Below are the code and all the weights of a small trained network. Each question names an input and a target symbol and asks about switching units off, where a switched-off unit gives its printed mean instead of its output.

import numpy as np


def w(rows, s, z=0):
    codes = np.array(rows[::2]) - 128.0
    scale = np.full(codes.shape[1], s)
    scale[-1] = z or s
    return codes * scale


def f(y):
    return y / 2 * (1 + np.tanh(0.7978845608 * (y + 0.044715 * y**3)))


def softmax(a):
    e = np.exp(a - a.max(-1, keepdims=True))
    return e / e.sum(-1, keepdims=True)


def log_softmax(a):
    a = a - a.max(-1, keepdims=True)
    return a - np.log(np.exp(a).sum(-1, keepdims=True))


def net(x, mask):
    ids = ['αβγδθμπτφψω'.index(c) for c in x.split()]
    T = len(ids)
    res = E[ids] + P[:T]
    u = 0
    for l in range(2):
        r = res
        for j in range(2):
            rows = slice(3 * j, 3 * j + 3)
            q, k, v = (r @ M[l][rows].T for M in (Q, K, V))
            z = softmax(np.where(np.tri(T) > 0, q @ k.T / 3**0.5, -1e9)) @ v
            o = O[l][rows]
            res = res + np.where(mask[u + j], z, o[:, -1]) @ o[:, :-1]
        u += 2
        y = f(res @ A[l][:, :-1].T + A[l][:, -1])
        res = res + np.where(mask[u : u + 8], y, B[l][:, -1]) @ B[l][:, :-1]
        u += 8
    return log_softmax(res[-1] @ U[:, :-1].T + U[:, -1])


Q, K, V, O, A, B = {}, {}, {}, {}, {}, {}
E = w([
[216,121,134,103,51],'α',
[154,116,160,59,86],'β',
[251,151,111,108,53],'γ',
[22,254,116,68,117],'δ',
[166,86,59,37,91],'θ',
[117,196,129,75,84],'μ',
[80,156,87,85,73],'π',
[81,63,200,158,34],'τ',
[122,80,139,182,121],'φ',
[144,227,59,157,191],'ψ',
[175,226,150,206,161],'ω',
],0.016)
P = w([
[65,104,21,135,3],'0',
[198,209,116,138,76],'1',
[209,214,157,129,125],'2',
[154,139,172,77,163],'3',
[133,138,182,76,183],'4',
[150,124,158,90,181],'5',
[130,31,114,73,169],'6',
[146,71,159,83,186],'7',
[100,77,144,63,212],'8',
[57,89,175,38,236],'9',
[171,58,67,123,184],'10',
[127,101,143,94,228],'11',
[107,73,88,98,213],'12',
[200,87,189,145,173],'13',
],0.0058)
Q[0] = w([
[197,81,217,88,104],'L0H0',
[92,97,165,104,154],'L0H0',
[67,122,193,133,173],'L0H0',
[167,97,102,141,185],'L0H1',
[109,66,101,187,163],'L0H1',
[48,114,246,255,167],'L0H1',
],0.0075)
K[0] = w([
[31,71,207,119,20],'L0H0',
[98,98,207,96,90],'L0H0',
[88,68,74,102,77],'L0H0',
[37,119,48,109,137],'L0H1',
[118,201,105,1,14],'L0H1',
[101,114,193,134,96],'L0H1',
],0.0058)
V[0] = w([
[172,116,189,98,144],'L0H0',
[185,209,56,188,151],'L0H0',
[131,85,130,2,164],'L0H0',
[96,93,209,143,75],'L0H1',
[65,74,183,162,182],'L0H1',
[122,153,130,179,242],'L0H1',
],0.0078)
O[0] = w([
[172,58,51,114,116,102],'L0H0',
[18,98,205,35,172,254],'L0H0',
[118,2,72,96,98,92],'L0H0',
[114,63,9,153,63,42],'L0H1',
[157,76,51,87,180,16],'L0H1',
[235,97,147,59,92,141],'L0H1',
],0.0073,0.0064)
A[0] = w([
[65,103,161,48,100,74],'L0N0',
[55,153,212,153,80,218],'L0N1',
[164,87,194,96,86,251],'L0N2',
[51,139,119,131,148,11],'L0N3',
[191,140,163,20,55,248],'L0N4',
[125,146,186,47,98,252],'L0N5',
[133,171,150,176,72,236],'L0N6',
[150,182,182,133,255,235],'L0N7',
],0.0095,0.0022)
B[0] = w([
[254,95,61,159,78,176],'L0N0',
[116,149,58,164,78,226],'L0N1',
[116,175,53,182,135,165],'L0N2',
[247,232,67,53,168,158],'L0N3',
[174,119,77,137,135,199],'L0N4',
[179,81,11,186,100,233],'L0N5',
[65,54,76,103,199,160],'L0N6',
[36,56,87,93,130,255],'L0N7',
],0.0067,0.016)
Q[1] = w([
[182,190,151,105,25],'L1H0',
[183,255,82,127,148],'L1H0',
[115,128,97,126,58],'L1H0',
[102,182,98,145,76],'L1H1',
[111,129,55,126,68],'L1H1',
[141,127,10,159,116],'L1H1',
],0.0083)
K[1] = w([
[150,62,73,164,94],'L1H0',
[149,235,143,80,224],'L1H0',
[136,107,118,73,119],'L1H0',
[135,80,142,143,163],'L1H1',
[147,41,97,74,187],'L1H1',
[112,168,222,170,255],'L1H1',
],0.0074)
V[1] = w([
[102,84,151,127,150],'L1H0',
[113,76,109,144,107],'L1H0',
[70,132,151,103,147],'L1H0',
[168,119,129,83,155],'L1H1',
[112,99,142,245,118],'L1H1',
[37,152,62,163,127],'L1H1',
],0.012)
O[1] = w([
[102,89,142,154,115,105],'L1H0',
[84,89,138,2,142,145],'L1H0',
[153,79,62,114,118,133],'L1H0',
[164,98,126,206,167,106],'L1H1',
[189,114,222,108,86,109],'L1H1',
[85,162,112,137,102,252],'L1H1',
],0.0099,0.03)
A[1] = w([
[145,96,160,127,87,251],'L1N0',
[95,119,102,174,53,67],'L1N1',
[102,145,224,188,203,34],'L1N2',
[187,188,212,38,169,112],'L1N3',
[34,92,254,126,37,171],'L1N4',
[66,196,87,24,76,114],'L1N5',
[82,71,73,71,197,185],'L1N6',
[193,243,152,78,94,98],'L1N7',
],0.0079,0.0026)
B[1] = w([
[81,149,106,164,181,127],'L1N0',
[192,140,150,124,173,167],'L1N1',
[142,79,168,85,203,127],'L1N2',
[149,120,161,1,147,128],'L1N3',
[78,135,126,105,183,144],'L1N4',
[166,94,179,196,125,252],'L1N5',
[113,127,177,87,140,180],'L1N6',
[176,63,141,68,190,149],'L1N7',
],0.0093,0.036)
U = w([
[71,200,170,207,81,241],'α',
[55,47,61,63,142,245],'β',
[168,154,162,134,131,3],'γ',
[203,180,135,154,228,39],'δ',
[151,83,109,101,53,82],'θ',
[181,121,149,172,107,46],'μ',
[171,160,147,155,63,116],'π',
[173,194,120,69,139,154],'τ',
[182,95,120,66,127,116],'φ',
[126,129,2,154,28,32],'ψ',
[203,16,107,154,51,116],'ω',
],0.0075,0.0027)

Each question gives the input, a string of symbols that net reads in full, and the target symbol t.
The units are the heads (3 rows each of Q, K, V and O) and the neurons (one row each of A and B). Each row of codes is followed by its name. A weight is (code - 128) times the scale printed after its matrix; where a second scale follows, it is the last column's (O, A, B and U).
mask holds one flag per unit, layer by layer, with each layer's heads first. A switched-off unit (its flag False) gives its mean, the last column of its rows in O or B, instead of its output. The means were averaged over made-up inputs and are rounded, as every weight is.
A unit's drop is (log p(t) with every unit on - log p(t) with that unit switched off) / (log p(t) with every unit on - log p(t) with every unit switched off).
The circuit of an input: a set's keep is (log p(t) with only the set's units on - log p(t) with every unit switched off) / (log p(t) with every unit on - log p(t) with every unit switched off). Starting from the 12 units with the biggest drops (on a tie, the unit counted first), units are removed one at a time, each time the one whose removal leaves the highest keep (on an exact tie, the one counted first), for as long as the keep stays at least 0.8.
units of the circuit, in order: the units of the circuit, biggest drop first
k most important neurons: the k neurons with the biggest drops, biggest first
k most important neurons of layer l: the k neurons of layer l with the biggest drops, biggest first
which heads matter: for each layer, one digit per head in row order, 1 if its drop is at least 0.15 and else 0, layers parted by /
input ψ γ α ψ π, target ψ: most important neuron : (L0N3)
input φ ψ α, target ψ: 3 most important neurons of layer 0 : (L0N2; L0N3; L0N4)
input π δ δ φ μ ω δ τ γ φ δ θ, target φ: 3 most important neurons of layer 1 : (L1N5; L1N7; L1N3)
input ψ ψ ω ψ β β γ φ, target α: 3 most important neurons of layer 0 : (L0N7; L0N6; L0N5)
input π α ψ θ, target ψ: which heads matter : 10 / 01
input δ τ ω μ, target ω: 2 most important neurons of layer 1 : (L1N7; L1N6)
input ψ ψ β ψ γ α ψ δ, target ψ: units of the circuit, in order : (L0N0; L0N5; L0N1)
input δ ψ μ ψ, target β: 4 most important neurons : (L0N7; L0N2; L1N6; L0N0)
input δ φ ψ, target α: 4 most important neurons : (L0N7; L1N7; L1N5; L0N3)
input ω ψ ω ψ β, target ω: units of the circuit, in order : (L0N5; L1H1)
input α ω ψ β, target ω: which heads matter : 11 / 01
input α δ φ β τ ψ θ, target ψ: 4 most important neurons of layer 1 : (L1N5; L1N7; L1N1; L1N6)
input φ α α α μ π β φ φ δ β, target φ: 3 most important neurons : (L0N7; L1N5; L1N3)
input μ π γ δ ψ γ ω ψ μ π, target ψ: 2 most important neurons of layer 0 : (L0N1; L0N5)
input μ φ ψ γ π δ ψ τ α, target ψ: 3 most important neurons of layer 1 : (L1N5; L1N6; L1N1)
input δ δ δ β β δ θ β γ α φ δ, target φ: 2 most important neurons of layer 0 : (L0N3; L0N7)
input δ ω ψ π α δ τ, target α: which heads matter : 10 / 00
input δ α δ ψ μ δ ψ, target β: units of the circuit, in order : (L0N7; L0H0)
input θ φ α μ, target φ: units of the circuit, in order : (L1H1; L1N7; L0H0; L1H0)
input α φ α, target φ: units of the circuit, in order : (L1H1; L1N7; L1H0)
input τ ω τ β π α ψ ψ μ ψ ψ ω θ τ, target β: 2 most important neurons of layer 1 : (L1N5; L1N4)
input ψ ω β φ β ω β φ γ, target φ: 3 most important neurons of layer 0 : (L0N1; L0N7; L0N5)
input α δ ω, target α: which heads matter : 01 / 01
